Moves between states:
bg φ jf
bg ω pp
bg η rl
bg ε zg
bg σ lz
lt φ ds
lt ω gz
lt η cn
lt ε lg
lt σ zg
lc φ cg
lc ω qz
lc η tb
lc ε gq
lc σ qr
fb φ ms
fb ω fh
fb η mh
fb ε pc
tr φ fm
tr ω qg
tr η mr
tr ε zl
tr σ sl
rd φ lz
rd ω rl
rd η lj
rd ε pp
rd σ rr
fd φ lt
fd ω ns
fd η hz
fd σ gh
mh ω nf
mh η ms
mh ε rt
rc φ fh
rc ω fm
rc η sl
rc ε bp
rc σ mh
ns φ gz
ns ω qc
ns η jn
ns ε fd
ns σ cn
zl φ rc
zl ω tr
zl η qj
zl ε nr
zl σ sm
lz φ jr
lz ω gr
lz η zs
lz ε ph
lz σ sc
nr φ bp
nr ω zl
nr η qg
nr ε rn
nr σ fm
gr φ zd
gr ω rr
gr η ht
gr ε lz
gr σ jl
hr φ gq
hr ω rj
hr η nz
hr ε mp
hr σ qz
qd φ nj
qd ω zg
qd η pp
qd ε ds
qd σ jf
qr φ qj
qr ω rn
qr η zl
qr ε fz
qr σ bp
ph φ mz
ph ω lz
ph η rr
ph ε jf
ph σ zd
jf φ ht
jf ω ph
jf η gr
jf ε lj
jf σ jr
qc φ gh
qc ω hz
qc η lg
qc ε ns
qc σ sq
rn φ mr
rn ω nr
rn η tr
rn ε qr
rn σ rc
sq φ pp
sq ω ct
sq η qd
sq ε cn
sq σ rl
zd φ rj
zd ω sc
zd η fs
zd ε jr
zd σ nz
qz φ fz
qz ω rm
qz η hf
qz ε lc
qz σ rn
dr φ qz
dr ω nz
dr η qs
dr ε rj
dr σ tb
mr φ pc
mr ω bp
mr η fm
mr ε qj
mr σ fh
lj φ zs
lj ω jf
lj η lz
lj ε nj
lj σ mz
cn φ bg
cn ω sq
cn η ds
cn ε gh
cn σ rd
mp φ qs
mp ω hr
mp η dr
mp ε fs
mp σ lc
ld ω ms
ld ε nf
hf φ nr
hf ω sf
hf η fz
hf ε tb
hf σ tr
fh ω rt
fh η nf
fh ε fb
tb φ rn
tb ω hf
tb η cg
tb ε rm
tb σ zl
sl φ nf
sl ω pc
sl η fh
sl ε sm
sl σ ms
gh φ zg
gh ω cn
gh η ct
gh ε gz
gh σ pp
ds φ rl
ds ω qd
ds η bg
ds ε ct
ds σ lj
bp φ fb
bp ω rc
bp η sm
bp ε mr
bp σ rt
qg φ sm
qg ω qj
qg η bp
qg ε tr
qg σ pc
pp φ ph
pp ω rd
pp η nj
pp ε bg
pp σ gr
jl φ nz
jl ω fs
jl η hr
jl ε sc
jl σ qs
sf φ zl
sf ω cg
sf η qr
sf ε hf
sf σ qg
rr φ sc
rr ω zs
rr η mz
rr ε gr
rr σ fs
rt ω mh
rt η ld
rt ε fh
lg φ ct
lg ω lt
lg η gh
lg ε jn
lg σ qd
fm φ rt
fm ω sm
fm η pc
fm ε rc
fm σ nf
nf ω ld
nf ε mh
fz φ qg
fz ω qr
fz η nr
fz ε cg
fz σ mr
zs φ jl
zs ω ht
zs η jr
zs ε rr
zs σ mp
jb φ tb
jb ω qs
jb η lc
jb ε nz
jb σ sf
cg φ tr
cg ω fz
cg η rn
cg ε sf
cg σ qj
mz φ mp
mz ω jr
mz η sc
mz ε ht
mz σ rj
ht φ fs
ht ω mz
ht η zd
ht ε zs
ht σ hr
zg φ lj
zg ω bg
zg η rd
zg ε qd
zg σ ph
ms ε ld
rj φ lc
rj ω dr
rj η jb
rj ε hr
rj σ rm
rl φ gr
rl ω nj
rl η jf
rl ε rd
rl σ zs
gq φ sf
gq ω lc
gq η rm
gq ε qs
gq σ fz
qs φ hf
qs ω gq
qs η qz
qs ε jb
qs σ cg
qj φ sl
qj ω mr
qj η rc
qj ε qg
qj σ fb
jn φ sq
jn ω lg
jn η gz
jn ε hz
jn σ ds
nj φ rr
nj ω lj
nj η ph
nj ε rl
nj σ ht
hz φ cn
hz ω jn
hz η lt
hz ε qc
hz σ ct
sm φ mh
sm ω sl
sm η fb
sm ε fm
sm σ ld
pc φ ld
pc ω fb
pc η rt
pc ε sl
nz φ rm
nz ω jb
nz η gq
nz ε dr
nz σ hf
ct φ rd
ct ω ds
ct η zg
ct ε sq
ct σ nj
gz φ qd
gz ω gh
gz η sq
gz ε lt
gz σ bg
fs φ jb
fs ω mp
fs η rj
fs ε jl
fs σ gq
jr φ hr
jr ω zd
jr η jl
jr ε mz
jr σ dr
sc φ dr
sc ω jl
sc η mp
sc ε zd
sc σ jb
rm φ qr
rm ω tb
rm η sf
rm ε qz
rm σ nr

The rows follow the links: the fewer symbols apart two states are, the more alike their rows tend to be.

Each row is also shifted at random along 8 hidden directions that mean nothing.

Known rows, each with its state:
37;0;-30;6;2;7;25;-8;-15;1;-6;-21;-12;-15;-9;-2;31;8;-1;5;-1;24;18;-18;-56;-31;11;9;-4;7;15;-21;-11;-9;35;4;1;-4;22;2;-8;-11;-6;5;62;6 | ct
-64;-1;11;9;-21;-25;-4;-13;17;-4;-4;32;18;13;5;3;-1;-1;-11;3;-12;-1;27;23;-38;2;-15;4;-7;-5;-25;-7;0;16;18;1;21;9;22;-9;-8;5;4;4;23;3 | fm
41;-1;-33;-5;-37;22;-12;-2;-9;24;-5;-19;8;-8;-52;-30;14;-12;28;22;32;7;-6;2;-7;-6;1;-5;13;7;2;17;10;0;20;-28;4;40;-19;2;-7;-8;8;3;-4;-2 | hr
-61;-2;15;29;10;17;-19;-23;4;-2;9;23;-3;37;0;-6;-4;8;18;23;-20;22;28;17;-17;41;5;14;12;-4;-16;-15;-19;-23;4;18;9;-18;32;12;-28;12;3;12;19;23 | qj
0;5;-21;13;-9;35;-3;-25;-27;-6;-6;-28;-25;-19;-6;-2;41;-6;-14;7;-10;17;-43;-20;17;-54;3;-14;33;7;23;-26;28;-20;-20;24;-24;-47;-3;-5;-17;-19;11;6;12;28 | lz
56;-1;9;-12;-6;-10;6;6;20;9;-2;14;23;5;-3;-20;-27;15;17;-3;18;-6;35;12;-8;35;1;20;-16;-13;-16;27;-36;11;38;-10;31;45;1;12;4;4;0;-3;-9;-30 | hf
-114;-3;2;-18;33;-32;6;22;-10;-3;5;-6;-11;-11;30;38;-4;-6;-18;-21;-20;-12;-9;-18;-2;-19;5;-11;-19;11;16;-17;-13;14;-5;5;-13;-11;-14;-7;21;0;-23;-7;-3;2 | fd
-47;-13;-34;18;-7;5;9;37;10;-18;-11;-8;2;18;-33;-5;7;-34;15;5;34;4;-21;3;-15;-63;1;14;-8;11;-5;-6;73;-20;-45;-49;-8;-36;17;-32;6;20;2;-8;48;-7 | nz
-5;-2;13;-1;-11;-33;-2;26;4;-6;16;-22;-22;-7;-22;30;-20;30;-27;-14;-17;-16;27;-18;-6;96;9;-10;-34;11;1;6;8;-2;-22;-32;-10;66;-8;14;18;-8;-9;5;-60;-9 | cn
8;-2;-24;13;-77;8;-9;-5;3;15;-8;-14;-12;16;-66;-12;21;-14;6;14;7;23;-21;4;-7;-10;4;-12;12;17;-1;-10;45;-11;-27;-41;-15;15;7;-8;-6;-15;1;8;-8;14 | zd
-70;-4;10;15;3;9;-21;12;8;7;6;21;18;25;-19;-20;-24;-1;43;29;9;10;10;25;16;21;2;10;15;6;-30;2;14;-17;-18;-28;16;6;11;14;-8;6;12;0;-26;14 | nf
1;3;-23;-28;29;15;-9;-19;-24;18;-2;-3;18;-37;17;-12;19;-7;9;4;19;-18;16;-6;-30;-12;-9;0;2;-14;15;26;-62;33;89;40;23;29;-38;-1;-11;5;0;-3;34;-17 | qs
41;-6;8;-2;34;-5;13;22;-1;-12;10;-11;-31;19;19;34;-5;-9;-18;-25;-12;-3;-17;-15;12;15;10;-9;-23;3;25;-4;6;-11;-44;8;-38;-39;1;-11;18;19;-26;-1;12;-2 | lg
35;-5;-10;3;58;37;-9;6;-14;-5;9;-4;-1;4;10;-10;0;-9;27;13;22;-4;4;0;0;16;2;11;2;-10;10;22;-16;-14;13;19;-1;-20;-9;1;-12;29;0;0;31;-6 | lc
-67;4;-17;-25;29;0;15;16;-21;14;-10;-20;8;-36;15;-9;-1;1;24;-5;8;5;-23;-22;27;-72;17;7;12;8;18;-13;-29;2;26;-1;9;-9;-23;13;12;-23;-4;-14;-13;-1 | hz
-53;0;13;5;-27;-30;15;22;16;6;-5;5;-2;21;-15;5;-19;7;11;0;-16;24;-9;7;20;-22;15;0;0;21;-15;-33;29;-16;-50;-48;-5;-8;27;12;17;-22;-8;-5;-34;19 | ph
11;0;-19;-9;12;11;-7;18;-24;32;6;-4;18;-10;-30;-21;2;-3;47;41;24;13;17;15;-20;5;3;-10;14;18;-12;8;0;-2;18;-37;11;39;-9;21;0;-11;6;0;-5;23 | jl
-32;-1;3;8;-32;3;-20;-9;12;-8;-4;10;8;6;-14;-7;-2;-11;-7;0;7;-15;-14;12;15;1;-15;-3;9;-6;-12;10;30;5;-16;-3;3;4;-7;-15;-7;6;16;1;-17;-5 | mh
-40;1;-3;-5;-13;-14;-2;18;-7;14;1;0;5;-4;-18;1;-2;-4;10;14;0;6;-12;9;8;-16;0;-17;8;20;-9;-10;29;1;-25;-36;-5;12;-4;5;11;-17;2;-4;-29;20 | mz
0;-9;-23;1;49;-1;20;63;-1;-9;-3;3;22;2;-2;-8;-10;-30;37;15;46;-5;-14;15;-4;-67;-3;7;-10;13;-12;9;66;-12;-44;-56;1;-33;10;-17;21;24;4;-19;40;-3 | dr
43;2;-9;6;51;-4;18;3;-30;-30;10;-16;-20;-37;35;35;37;2;-52;-5;-15;-15;7;-19;-47;-14;-16;-23;-12;4;16;-11;35;3;-11;26;-21;-26;7;-16;2;7;5;1;55;17 | nj
-117;-5;0;-9;18;-10;-22;22;-9;14;10;4;3;8;-8;11;-14;-13;21;12;-1;-7;-6;6;13;15;2;-12;1;13;-2;0;-2;3;-12;-20;-4;13;-20;4;8;3;-9;-4;-31;13 | mp

From each start, follow one symbol. Which state do you reach?
Answers are names.
-64;1;7;3;5;0;-11;-7;-12;12;6;5;-17;21;5;19;6;-14;3;8;-25;19;-22;4;12;-9;7;-19;14;14;8;-25;-5;-6;-24;10;-24;-34;2;2;-1;-4;-16;4;-3;34
ω
mz
0;0;-14;14;-13;4;11;-5;-9;20;-3;6;-3;22;-20;-4;20;-11;23;26;-6;43;2;14;-35;-39;8;-7;12;18;-4;-35;10;-15;-5;-18;-8;-25;34;4;-6;-11;-9;5;47;38
σ
mp
12;-7;-31;16;40;43;-19;12;-27;-13;11;-24;-10;-10;-21;-6;19;-13;13;23;29;-10;0;-10;-16;22;-3;-1;5;2;11;22;29;-22;-5;-1;-11;-2;-15;-8;-16;25;13;3;32;3
σ
sf
12;4;29;-2;54;0;-7;2;-20;-8;21;-4;-27;0;40;36;-5;10;-23;-6;-34;-8;-13;-9;29;46;1;-27;2;4;16;-6;-5;-7;-39;30;-34;-26;-10;12;7;2;-9;2;-29;25
ε
lj
51;-2;-7;13;-25;38;-9;-12;18;-18;-10;-16;-13;16;-19;-18;-1;-10;0;-16;20;-6;-35;-14;47;-2;6;21;8;-17;15;18;15;-20;-23;13;-10;-29;-9;-15;-11;17;5;1;-7;-30
φ
rn
70;-1;-15;-1;12;21;16;-4;-11;-5;-4;-25;-27;-1;6;8;19;-8;-9;-15;-1;12;-28;-24;9;-29;12;0;0;-2;33;-8;-5;-15;-9;21;-27;-42;-2;-7;2;2;-15;0;30;-3
ε
lt
6;0;3;-10;-8;-1;11;5;5;9;-4;-16;-16;9;-3;4;-11;7;5;-18;-10;13;-17;-18;29;-6;22;7;-5;4;19;-11;-26;-10;-6;-2;-12;-9;-4;9;11;-12;-20;-2;-22;-7
ε
gz
-24;-7;-7;9;48;-1;18;21;-10;3;8;-3;-18;26;9;18;-1;-3;22;7;-10;31;13;-6;-29;-7;23;9;-13;13;13;-27;-16;-25;-8;-7;-15;-37;29;8;4;10;-27;0;49;19
η
cn
35;-1;12;15;-37;15;-9;-25;24;-14;-6;5;-7;22;-8;-11;-6;3;-13;-15;-3;-1;-8;0;23;24;1;16;4;-19;-2;9;-3;-8;-7;19;0;-11;8;-8;-13;9;4;7;-10;-20
η
tr
32;0;-17;10;-28;-18;38;6;10;-16;-17;-11;-10;-3;-7;8;21;-2;-25;-17;-4;18;-8;-13;-31;-68;4;7;-12;7;6;-31;39;-7;-19;-19;-7;-29;35;-18;9;-12;-5;-3;48;-3
ω
rd
29;6;2;-9;-32;-14;16;-11;3;2;-9;-15;-11;-15;1;5;6;14;-23;-21;-17;6;-14;-18;15;-21;7;-3;0;0;12;-14;-8;6;2;6;-5;6;-3;3;7;-25;-5;-1;-22;-6
ε
pp
-79;2;18;14;-30;-3;-17;-22;17;5;-1;19;9;18;-10;-15;-17;18;12;9;-16;11;24;13;3;34;3;16;11;-6;-22;-8;-26;-5;19;4;24;21;14;15;-18;-7;7;7;-27;2
ε
tr
54;1;-1;1;52;18;3;-4;-26;-30;12;-30;-39;-25;33;35;22;4;-46;-20;-17;-20;-19;-35;7;19;-1;-16;-6;-5;37;2;9;-8;-22;44;-37;-33;-17;-9;1;12;-4;2;13;0
ε
ct
-83;-1;-23;-1;7;-3;-9;3;-23;6;1;-4;0;-13;-6;10;24;-21;-1;15;0;0;-10;2;-26;-35;-8;-18;7;14;5;-13;20;9;3;-5;-7;-7;-9;-12;-1;-1;-1;-1;25;23
ε
zd
4;-3;-3;47;-44;42;-15;-23;20;1;-2;2;-8;48;-57;-41;-3;14;42;31;4;46;17;12;1;37;19;33;25;-2;-21;-13;8;-51;-13;-19;11;-4;43;18;-35;-1;14;17;0;13
η
qj
